U: [99, 112, 80, 90]
W: [77, 149, 22, 86]
F: [77, 80, 148, 90]
A: [107, 102, 83, 92]
Q: [86, 22, 78, 149]
K: [77, 80, 89, 148]
perm: [92, 83, 102, 107]  A
perm: [77, 22, 86, 149]  W
perm: [148, 89, 80, 77]  K
find: [80, 90]  U
find: [78, 149]  Q
perm: [90, 148, 80, 77]  F

C: [74, 95, 41, 75, 87, 135, 123, 73, 131, 156, 135, 54, 98, 83, 93, 58, 127, 20, 74, 129, 144, 150, 114, 115, 72, 108, 76, 65, 117, 63, 62, 66, 115, 92, 168, 157]
Y: [144, 65, 74, 115, 63, 91, 114, 75, 62, 168, 117, 87, 93, 66, 123, 41, 98, 115, 54, 20, 74, 72, 127, 108, 156, 150, 76, 73, 135, 157, 129, 95, 58, 83, 135, 131]
E: [144, 65, 74, 115, 63, 91, 114, 75, 62, 168, 117, 87, 93, 66, 123, 41, 98, 112, 54, 20, 74, 72, 127, 108, 156, 150, 76, 73, 135, 157, 129, 95, 58, 83, 135, 131]
find: [144, 65, 74, 115, 63, 91, 114, 75, 62, 168, 117, 87, 93, 66, 123, 41, 98, 112, 54, 20, 74, 72, 127, 108, 156, 150, 76, 73, 135, 157, 129, 95, 58, 83, 135, 131]  E
find: [144, 65, 74, 115, 63, 91, 114, 75, 62, 168, 117, 87, 93, 66, 123, 41, 98, 115, 54, 20, 74, 72, 127, 108, 156, 150, 76, 73, 135, 157, 129, 95, 58, 83, 135, 131]  Y
perm: [131, 135, 83, 58, 95, 129, 157, 135, 73, 76, 150, 156, 108, 127, 72, 74, 20, 54, 115, 98, 41, 123, 66, 93, 87, 117, 168, 62, 75, 114, 91, 63, 115, 74, 65, 144]  Y
rest: [98, 83, 93, 58]  [127, 20, 74, 129, 144, 150, 114, 115, 72, 108, 76, 65, 117, 63, 62, 66, 115, 92, 168, 157]
step +1: [20]  [21]

